Here is a tiny trained network, its code and every weight. The questions are about switching its units off for an input and a class, where a switched-off unit gives its printed mean instead of its output.

import numpy as np


def w(rows, s, z=0):
    codes = np.array(rows[::2]) - 128.0
    scale = np.full(codes.shape[1], s)
    scale[-1] = z or s
    return codes * scale


def norm(h):
    return h / np.sqrt((h * h).mean(-1, keepdims=True) + 1e-5)


def f(y):
    return y / 2 * (1 + np.tanh(0.7978845608 * (y + 0.044715 * y**3)))


def log_softmax(a):
    a = a - a.max(-1, keepdims=True)
    return a - np.log(np.exp(a).sum(-1, keepdims=True))


def net(x, mask):
    res = np.array(x, float).reshape(1, 7) / 4 @ E
    u = 0
    for l in range(3):
        y = f(norm(res) @ A[l][:, :-1].T + A[l][:, -1])
        res = res + np.where(mask[u : u + 4], y, B[l][:, -1]) @ B[l][:, :-1]
        u += 4
    return log_softmax(norm(res)[-1] @ U[:, :-1].T + U[:, -1])


A, B = {}, {}
E = w([
[201,151,149,251,143,72],'x0',
[128,130,123,125,127,138],'x1',
[137,121,121,136,186,159],'x2',
[129,118,134,129,124,124],'x3',
[124,126,128,128,128,129],'x4',
[41,80,96,191,130,138],'x5',
[107,218,236,129,119,200],'x6',
],0.015)
A[0] = w([
[51,148,225,194,153,202,64],'L0N0',
[126,124,150,249,145,119,67],'L0N1',
[147,191,208,138,101,179,93],'L0N2',
[13,110,130,222,135,146,3],'L0N3',
],0.021,0.013)
B[0] = w([
[92,176,48,74,71,33,252],'L0N0',
[122,153,96,225,134,195,242],'L0N1',
[119,154,79,108,136,49,246],'L0N2',
[239,78,254,36,173,135,196],'L0N3',
],0.024,0.011)
A[1] = w([
[76,53,158,165,125,78,65],'L1N0',
[250,149,240,53,178,190,122],'L1N1',
[121,19,54,157,181,105,3],'L1N2',
[3,124,132,67,137,220,132],'L1N3',
],0.033,0.0042)
B[1] = w([
[137,154,192,93,163,90,156],'L1N0',
[202,78,139,79,145,203,250],'L1N1',
[127,252,116,75,36,125,252],'L1N2',
[20,81,130,233,206,134,212],'L1N3',
],0.031,0.014)
A[2] = w([
[94,125,207,181,167,123,9],'L2N0',
[181,35,3,106,150,68,101],'L2N1',
[190,162,148,204,132,141,96],'L2N2',
[189,184,204,106,146,117,53],'L2N3',
],0.036,0.0016)
B[2] = w([
[26,132,140,99,245,139,169],'L2N0',
[183,56,183,154,67,255,247],'L2N1',
[176,74,82,181,230,149,217],'L2N2',
[76,92,217,75,169,98,217],'L2N3',
],0.026,0.015)
U = w([
[118,124,133,124,120,115,255],'0',
[128,188,45,68,77,7,67],'1',
[173,71,217,81,164,109,27],'2',
[64,125,83,210,170,121,83],'3',
[130,126,125,115,113,127,164],'4',
[124,133,119,121,110,137,157],'5',
[109,135,156,137,101,150,123],'6',
],0.011,0.0075)

Each question gives the input, the list of numbers given to net, and the class t.
The units are the neurons (one row each of A and B). Each row of codes is followed by its name. A weight is (code - 128) times the scale printed after its matrix; where a second scale follows, it is the last column's (A, B and U).
mask holds one flag per neuron, layer by layer. A switched-off neuron (its flag False) gives its mean, the last column of its row in B, instead of its output. The means were averaged over made-up inputs and are rounded, as every weight is.
A unit's drop is (log p(t) with every unit on - log p(t) with that unit switched off) / (log p(t) with every unit on - log p(t) with every unit switched off).
The circuit of an input: a set's keep is (log p(t) with only the set's units on - log p(t) with every unit switched off) / (log p(t) with every unit on - log p(t) with every unit switched off). Starting from all 12 units, units are removed one at a time, each time the one whose removal leaves the highest keep (on an exact tie, the one counted first), for as long as the keep stays at least 0.8.
circuit, biggest first: the units of the circuit, biggest drop first
unit that matters most: the unit with the biggest drop
top k neurons: the k neurons with the biggest drops, biggest first
k most important neurons of layer l: the k neurons of layer l with the biggest drops, biggest first
drop when u is switched off: that unit's drop, to one decimal
input [-6,4,-5,2,-4,-3,-5], class 3: unit that matters most -> L0N2
input [6,-2,0,2,2,-1,-6], class 1: circuit, biggest first -> [L1N2, L2N1]
input [8,-1,4,-1,4,3,3], class 3: circuit, biggest first -> [L0N1, L2N1]
input [0,-5,-7,-5,0,-5,8], class 1: top 2 neurons -> [L1N1, L0N3]
input [-8,8,0,-3,5,2,-7], class 3: top 3 neurons -> [L1N3, L0N2, L0N0]
input [8,2,6,1,0,-6,0], class 3: top 4 neurons -> [L0N3, L0N1, L1N1, L0N0]
input [-8,-4,-5,-4,3,-7,2], class 3: top 3 neurons -> [L0N3, L1N3, L0N0]
input [6,1,3,0,0,4,-8], class 1: top 2 neurons -> [L1N2, L2N1]
input [7,4,-5,-7,7,0,7], class 1: top 4 neurons -> [L1N1, L0N0, L1N3, L2N2]
input [-6,7,-7,5,7,2,8], class 1: top 2 neurons -> [L1N1, L0N0]
input [8,-6,-2,-7,3,8,0], class 2: top 2 neurons -> [L0N3, L1N1]
input [-7,-6,-5,7,7,3,-5], class 3: top 2 neurons -> [L1N3, L0N2]
input [5,4,-1,-6,6,-6,-7], class 1: 2 most important neurons of layer 1 -> [L1N2, L1N1]
input [1,2,-5,-6,-7,6,8], class 1: unit that matters most -> L0N0
input [7,4,5,-6,3,3,-4], class 3: top 2 neurons -> [L0N1, L2N2]
input [6,0,1,-1,3,0,8], class 1: 2 most important neurons of layer 1 -> [L1N1, L1N3]
input [-6,-8,1,-5,-8,8,-2], class 2: top 2 neurons -> [L0N3, L0N1]
input [-4,-3,-4,-1,-6,7,-2], class 2: 2 most important neurons of layer 0 -> [L0N3, L0N1]
input [8,-3,-2,-7,-1,1,0], class 3: 2 most important neurons of layer 1 -> [L1N1, L1N2]
input [-8,-1,-2,0,1,0,4], class 3: circuit, biggest first -> [L1N3]
input [3,-8,-3,-8,-1,6,8], class 1: drop when L0N0 is switched off -> 0.9
input [-8,6,-1,-2,-2,2,3], class 3: drop when L1N3 is switched off -> 0.2
